Here is a tiny trained network, its code and every weight. The questions are about switching its units off for an input and a class, where a switched-off unit gives its printed mean instead of its output.

import numpy as np


def w(rows, s, z=0):
    codes = np.array(rows[::2]) - 128.0
    scale = np.full(codes.shape[1], s)
    scale[-1] = z or s
    return codes * scale


def norm(h):
    return h / np.sqrt((h * h).mean(-1, keepdims=True) + 1e-5)


def f(y):
    return np.maximum(y, 0)


def log_softmax(a):
    a = a - a.max(-1, keepdims=True)
    return a - np.log(np.exp(a).sum(-1, keepdims=True))


def net(x, mask):
    res = np.array(x, float).reshape(1, 8) / 4 @ E
    u = 0
    for l in range(2):
        y = f(norm(res) @ A[l][:, :-1].T + A[l][:, -1])
        res = res + np.where(mask[u : u + 8], y, B[l][:, -1]) @ B[l][:, :-1]
        u += 8
    return log_softmax(norm(res)[-1] @ U[:, :-1].T + U[:, -1])


A, B = {}, {}
E = w([
[127,134,124,125,132,126,129,132,120,132],'x0',
[103,101,148,113,154,209,217,92,101,154],'x1',
[155,60,165,8,126,134,115,153,99,79],'x2',
[133,125,126,130,131,129,128,126,130,125],'x3',
[56,109,123,138,128,81,128,44,26,67],'x4',
[131,130,125,128,130,128,127,128,123,130],'x5',
[128,123,125,128,126,129,127,125,131,129],'x6',
[134,125,126,131,126,129,127,125,128,127],'x7',
],0.014)
A[0] = w([
[163,132,125,128,97,161,134,134,139,161,2],'0.n0',
[84,99,131,152,121,83,129,98,61,106,142],'0.n1',
[165,82,146,97,125,166,138,217,150,155,9],'0.n2',
[107,156,138,188,137,189,122,197,222,203,130],'0.n3',
[114,118,149,109,142,225,254,76,124,152,168],'0.n4',
[154,120,111,40,133,140,115,160,169,141,4],'0.n5',
[82,151,91,226,130,93,174,97,126,97,115],'0.n6',
[136,141,148,139,116,93,89,137,207,116,131],'0.n7',
],0.01,0.0036)
B[0] = w([
[103,163,160,165,155,134,122,154,113,108,150],'0.n0',
[127,154,184,118,167,110,103,61,155,107,204],'0.n1',
[78,155,172,138,166,158,40,153,135,147,190],'0.n2',
[172,110,81,158,123,102,175,110,77,34,254],'0.n3',
[82,113,114,106,169,210,184,123,134,187,253],'0.n4',
[123,104,184,113,154,89,97,130,148,187,175],'0.n5',
[125,164,140,138,117,152,62,154,130,245,203],'0.n6',
[156,135,75,78,131,115,134,99,94,195,185],'0.n7',
],0.012,0.011)
A[1] = w([
[166,128,50,127,83,121,205,181,124,156,93],'1.n0',
[111,108,141,44,154,95,164,75,159,34,116],'1.n1',
[107,151,121,195,164,212,228,73,159,139,92],'1.n2',
[172,191,120,245,81,23,105,115,157,107,118],'1.n3',
[109,69,92,147,85,208,180,246,168,155,20],'1.n4',
[168,130,207,89,103,33,77,156,152,28,71],'1.n5',
[147,93,125,75,60,189,92,225,188,197,3],'1.n6',
[86,64,146,59,153,240,202,120,118,121,94],'1.n7',
],0.011,0.0034)
B[1] = w([
[189,129,84,161,145,117,186,191,118,36,173],'1.n0',
[166,48,103,132,90,111,168,135,78,54,177],'1.n1',
[59,51,63,164,154,7,141,130,142,173,237],'1.n2',
[158,154,193,61,92,209,110,112,170,53,205],'1.n3',
[130,149,176,191,126,114,134,191,82,105,170],'1.n4',
[70,73,34,221,65,88,151,145,149,210,195],'1.n5',
[136,180,163,110,196,130,119,179,182,197,163],'1.n6',
[207,197,163,89,77,149,84,118,128,42,246],'1.n7',
],0.013)
U = w([
[251,195,62,146,97,160,135,145,166,46,248],'0',
[123,229,180,152,79,140,16,52,155,133,251],'1',
[142,100,102,116,149,72,77,223,194,233,162],'2',
[82,35,83,161,42,50,93,96,97,122,45],'3',
[120,149,58,232,201,120,241,180,108,106,142],'4',
[7,147,112,160,181,143,159,34,106,252,56],'5',
[145,154,249,76,201,226,152,217,131,125,118],'6',
[139,94,174,29,133,159,168,66,65,18,55],'7',
],0.018,0.0016)

Each question gives the input, the list of numbers given to net, and the class t.
The units are the neurons (one row each of A and B). Each row of codes is followed by its name. A weight is (code - 128) times the scale printed after its matrix; where a second scale follows, it is the last column's (A, B and U).
mask holds one flag per neuron, layer by layer. A switched-off neuron (its flag False) gives its mean, the last column of its row in B, instead of its output. The means were averaged over made-up inputs and are rounded, as every weight is.
A unit's drop is (log p(t) with every unit on - log p(t) with that unit switched off) / (log p(t) with every unit on - log p(t) with every unit switched off).
The circuit of an input: a set's keep is (log p(t) with only the set's units on - log p(t) with every unit switched off) / (log p(t) with every unit on - log p(t) with every unit switched off). Starting from the 12 units with the biggest drops (on a tie, the unit counted first), units are removed one at a time, each time the one whose removal leaves the highest keep (on an exact tie, the one counted first), for as long as the keep stays at least 0.8.
circuit, biggest first: the units of the circuit, biggest drop first
most important unit: the unit with the biggest drop
k most important neurons: the k neurons with the biggest drops, biggest first
top k neurons in layer l: the k neurons of layer l with the biggest drops, biggest first
drop of u: that unit's drop, to one decimal
input [7,1,3,-8,-8,-7,-1,2], class 6: most important unit	1.n2
input [-2,1,-1,-6,-7,-1,7,6], class 4: circuit, biggest first	(0.n3, 1.n7)
input [-1,6,-4,-8,1,-6,5,4], class 5: 2 most important neurons	(0.n6, 1.n2)
input [5,0,7,7,4,-6,5,2], class 3: circuit, biggest first	(0.n4, 1.n5)
input [-5,-3,-3,-7,1,5,-5,0], class 1: 2 most important neurons	(0.n4, 0.n6)
input [0,0,-1,-8,0,8,3,5], class 0: 4 most important neurons	(0.n4, 0.n2, 0.n3, 0.n1)
input [6,1,0,-1,-4,2,3,4], class 4: 2 most important neurons	(0.n3, 1.n3)
input [7,4,0,-5,1,5,2,-7], class 5: 3 most important neurons	(1.n2, 0.n4, 0.n3)
input [4,-5,0,4,5,1,6,-3], class 1: 3 most important neurons	(0.n6, 1.n2, 0.n3)
input [2,-1,4,-6,4,-6,8,4], class 3: 2 most important neurons	(0.n4, 1.n5)
input [-7,-7,-2,-3,1,0,-2,2], class 1: 2 most important neurons	(0.n3, 0.n4)
input [8,0,-5,5,6,-8,-7,-7], class 1: 2 most important neurons	(0.n4, 1.n2)
input [-3,8,-1,-5,-6,-7,8,-3], class 4: 2 most important neurons	(1.n2, 0.n3)
input [8,3,-6,6,1,-2,-5,5], class 5: circuit, biggest first	(0.n6)
input [6,-1,8,7,-4,-2,4,5], class 2: 2 most important neurons	(0.n4, 1.n5)
input [5,1,-3,6,7,0,-7,-2], class 5: top 2 neurons in layer 1	(1.n7, 1.n3)
input [-7,6,-1,3,3,-6,8,7], class 5: drop of 1.n2	0.9
input [-4,-5,7,4,7,8,-5,-7], class 3: drop of 1.n5	0.7
input [3,-5,-7,-6,-1,7,-5,0], class 0: drop of 0.n3	0.1
input [1,-3,7,-1,3,-1,-4,-1], class 3: circuit, biggest first	(1.n5)
